Here is a tiny trained network, its code and every weight. The questions are about switching its units off for an input and a class, where a switched-off unit gives its printed mean instead of its output.

import numpy as np


def w(rows, s, z=0):
    codes = np.array(rows[::2]) - 128.0
    scale = np.full(codes.shape[1], s)
    scale[-1] = z or s
    return codes * scale


def f(y):
    return y / 2 * (1 + np.tanh(0.7978845608 * (y + 0.044715 * y**3)))


def log_softmax(a):
    a = a - a.max(-1, keepdims=True)
    return a - np.log(np.exp(a).sum(-1, keepdims=True))


def net(x, mask):
    res = np.array(x, float).reshape(1, 4) / 4 @ E
    y = f(res @ A[0][:, :-1].T + A[0][:, -1])
    res = res + np.where(mask, y, B[0][:, -1]) @ B[0][:, :-1]
    return log_softmax(res[-1] @ U[:, :-1].T + U[:, -1])


A, B = {}, {}
E = w([
[110,87,131,208,227,96,84,194],'x0',
[152,152,79,66,123,62,221,121],'x1',
[124,164,81,60,124,171,120,204],'x2',
[187,59,251,83,144,80,151,135],'x3',
],0.015)
A[0] = w([
[194,117,90,136,190,146,90,107,92],'N1',
[167,143,151,51,77,96,221,154,198],'N2',
[230,89,183,120,119,186,163,14,242],'N3',
[88,205,29,132,59,194,184,143,253],'N4',
[129,95,240,159,144,149,216,136,185],'N5',
[205,40,183,98,117,71,182,183,208],'N6',
[166,103,43,39,117,71,97,208,129],'N7',
[110,138,128,247,241,116,132,233,229],'N8',
[84,27,212,231,118,168,60,149,206],'N9',
[144,142,221,77,146,139,132,116,147],'N10',
[110,103,139,109,105,196,127,151,206],'N11',
[157,105,66,15,99,40,155,92,201],'N12',
[62,173,136,176,254,153,68,206,179],'N13',
],0.0079,0.0036)
B[0] = w([
[149,114,109,146,150,132,133,126,141],'N1',
[138,172,160,76,168,64,175,141,214],'N2',
[86,131,133,96,51,139,202,2,210],'N3',
[63,214,127,124,94,205,71,218,249],'N4',
[122,66,154,162,115,98,153,63,197],'N5',
[150,91,103,90,175,56,85,38,220],'N6',
[157,102,127,62,112,137,98,156,183],'N7',
[229,94,130,186,146,89,72,165,249],'N8',
[129,29,173,206,106,250,137,91,248],'N9',
[50,100,85,81,185,112,187,66,174],'N10',
[45,91,107,106,162,136,120,132,154],'N11',
[189,218,202,109,141,118,172,177,215],'N12',
[128,54,132,201,196,162,75,159,235],'N13',
],0.0096,0.017)
U = w([
[36,181,37,135,60,225,88,161,168],'0',
[150,53,107,172,217,184,16,202,195],'1',
[203,110,117,175,173,41,109,84,63],'2',
[147,166,150,37,141,140,169,240,171],'3',
[127,216,181,123,40,152,255,98,68],'4',
[95,36,175,152,99,224,182,44,57],'5',
[112,117,125,18,155,71,220,62,2],'6',
],0.008,0.0018)

Each question gives the input, the list of numbers given to net, and the class t.
The units are the neurons (one row each of A and B). Each row of codes is followed by its name. A weight is (code - 128) times the scale printed after its matrix; where a second scale follows, it is the last column's (A, B and U).
mask holds one flag per neuron, in row order. A switched-off neuron (its flag False) gives its mean, the last column of its row in B, instead of its output. The means were averaged over made-up inputs and are rounded, as every weight is.
A unit's drop is (log p(t) with every unit on - log p(t) with that unit switched off) / (log p(t) with every unit on - log p(t) with every unit switched off).
The circuit of an input: a set's keep is (log p(t) with only the set's units on - log p(t) with every unit switched off) / (log p(t) with every unit on - log p(t) with every unit switched off). Starting from the 12 units with the biggest drops (on a tie, the unit counted first), units are removed one at a time, each time the one whose removal leaves the highest keep (on an exact tie, the one counted first), for as long as the keep stays at least 0.8.
units of the circuit, in order: the units of the circuit, biggest drop first
k most important neurons: the k neurons with the biggest drops, biggest first
drop when u is switched off: that unit's drop, to one decimal
input [1,-7,-6,-2], class 5: units of the circuit, in order : [N9]
input [2,7,0,0], class 3: 2 most important neurons : [N3, N12]
input [-7,-3,-4,2], class 6: units of the circuit, in order : [N9, N13]
input [5,4,-3,1], class 2: 2 most important neurons : [N4, N9]
input [4,8,7,5], class 6: 2 most important neurons : [N6, N4]
input [6,7,3,7], class 6: 4 most important neurons : [N13, N2, N10, N9]
input [4,2,-7,3], class 5: 2 most important neurons : [N9, N2]
input [-1,6,-8,0], class 6: 2 most important neurons : [N4, N9]
input [-4,-7,8,5], class 5: drop when N12 is switched off : 0.2
input [2,-4,0,5], class 5: drop when N2 is switched off : 0.0
input [5,5,5,7], class 6: drop when N13 is switched off : 0.2
